Below is a small trained network, with its code and all its weights. Each question gives an input and a class and asks what happens when units are switched off, that is, made to give their printed mean instead of their output.

import numpy as np


def w(rows, s, z=0):
    codes = np.array(rows[::2]) - 128.0
    scale = np.full(codes.shape[1], s)
    scale[-1] = z or s
    return codes * scale


def f(y):
    return np.maximum(y, 0)


def log_softmax(a):
    a = a - a.max(-1, keepdims=True)
    return a - np.log(np.exp(a).sum(-1, keepdims=True))


def net(x, mask):
    res = np.array(x, float).reshape(1, 6) / 4 @ E
    y = f(res @ A[0][:, :-1].T + A[0][:, -1])
    res = res + np.where(mask, y, B[0][:, -1]) @ B[0][:, :-1]
    return log_softmax(res[-1] @ U[:, :-1].T + U[:, -1])


A, B = {}, {}
E = w([
[124,124,118,168,140,124,109,182,51,157,162],'x0',
[150,127,110,126,128,98,159,136,85,150,116],'x1',
[89,130,90,74,107,88,110,167,157,106,94],'x2',
[208,174,58,175,122,78,61,50,101,14,209],'x3',
[122,118,86,142,142,46,180,190,69,140,117],'x4',
[183,194,171,173,154,1,36,134,210,184,148],'x5',
],0.0086)
A[0] = w([
[125,129,172,94,183,153,92,130,90,154,70,159],'N1',
[134,204,201,136,168,27,30,130,171,211,124,54],'N2',
[97,113,168,147,186,149,120,103,143,157,67,180],'N3',
[110,74,92,95,126,211,169,136,83,66,120,105],'N4',
[98,47,218,98,115,198,176,233,160,234,81,151],'N5',
[90,28,74,94,116,245,169,120,55,58,105,86],'N6',
[66,105,143,82,221,147,140,124,140,206,91,135],'N7',
[76,60,79,140,126,191,176,116,115,78,117,86],'N8',
[222,165,183,121,208,99,62,155,170,173,72,9],'N9',
[198,130,4,148,151,118,90,78,99,2,175,175],'N10',
[149,204,140,116,154,165,108,98,148,68,102,194],'N11',
[62,34,160,114,179,112,172,76,136,228,66,154],'N12',
],0.0056,0.0014)
B[0] = w([
[117,130,186,103,113,133,128,124,120,139,111,157],'N1',
[167,107,82,160,169,61,102,113,180,180,52,232],'N2',
[120,143,118,95,84,92,129,130,126,128,145,164],'N3',
[185,50,65,224,195,44,128,123,198,143,89,212],'N4',
[102,213,202,40,93,155,172,185,69,40,133,246],'N5',
[110,53,107,186,164,95,71,61,213,216,23,247],'N6',
[93,131,153,134,103,183,117,190,78,110,178,189],'N7',
[165,58,97,161,175,151,127,97,168,176,100,199],'N8',
[116,103,120,126,151,76,99,121,185,152,117,190],'N9',
[40,188,210,52,37,238,196,226,95,70,255,255],'N10',
[82,88,102,94,100,163,98,153,131,116,157,173],'N11',
[147,187,153,82,111,115,126,154,106,86,154,202],'N12',
],0.0074,0.0096)
U = w([
[113,185,158,44,46,191,154,160,52,2,177,250],'0',
[172,29,12,196,251,60,47,57,212,255,61,6],'1',
],0.0079,0.0011)

Each question gives the input, the list of numbers given to net, and the class t.
The units are the neurons (one row each of A and B). Each row of codes is followed by its name. A weight is (code - 128) times the scale printed after its matrix; where a second scale follows, it is the last column's (A, B and U).
mask holds one flag per neuron, in row order. A switched-off neuron (its flag False) gives its mean, the last column of its row in B, instead of its output. The means were averaged over made-up inputs and are rounded, as every weight is.
A unit's drop is (log p(t) with every unit on - log p(t) with that unit switched off) / (log p(t) with every unit on - log p(t) with every unit switched off).
The circuit of an input: a set's keep is (log p(t) with only the set's units on - log p(t) with every unit switched off) / (log p(t) with every unit on - log p(t) with every unit switched off). Starting from all 12 units, units are removed one at a time, each time the one whose removal leaves the highest keep (on an exact tie, the one counted first), for as long as the keep stays at least 0.8.
circuit, biggest first: the units of the circuit, biggest drop first
top k neurons: the k neurons with the biggest drops, biggest first
drop of u: that unit's drop, to one decimal
input [6,8,0,-6,-6,-8], class 1: circuit, biggest first -> N6
input [6,5,6,3,0,-4], class 1: top 2 neurons -> N5; N6
input [2,8,7,5,-5,4], class 0: top 3 neurons -> N10; N6; N4
input [7,0,3,5,-7,-6], class 1: top 2 neurons -> N6; N5
input [-6,-5,-6,-6,3,6], class 0: top 2 neurons -> N5; N6
input [-4,5,0,4,2,-5], class 1: top 3 neurons -> N5; N6; N4
input [-7,-5,2,1,0,-2], class 1: top 2 neurons -> N5; N10
input [7,6,8,-5,4,-8], class 1: top 2 neurons -> N6; N4
input [-3,6,-8,4,-4,3], class 0: top 3 neurons -> N6; N10; N4
input [5,6,7,5,-2,4], class 0: drop of N6 -> 0.8
input [4,-2,-5,-6,-6,5], class 0: drop of N5 -> 1.0
input [1,8,2,8,-5,6], class 0: drop of N10 -> 3.1
input [-7,8,0,-2,5,-6], class 1: drop of N11 -> 0.0
input [-8,3,6,5,0,3], class 0: top neuron -> N10
input [6,-8,7,-7,-5,6], class 0: top 2 neurons -> N5; N6
input [-5,7,-1,-5,1,-8], class 1: top 2 neurons -> N6; N4
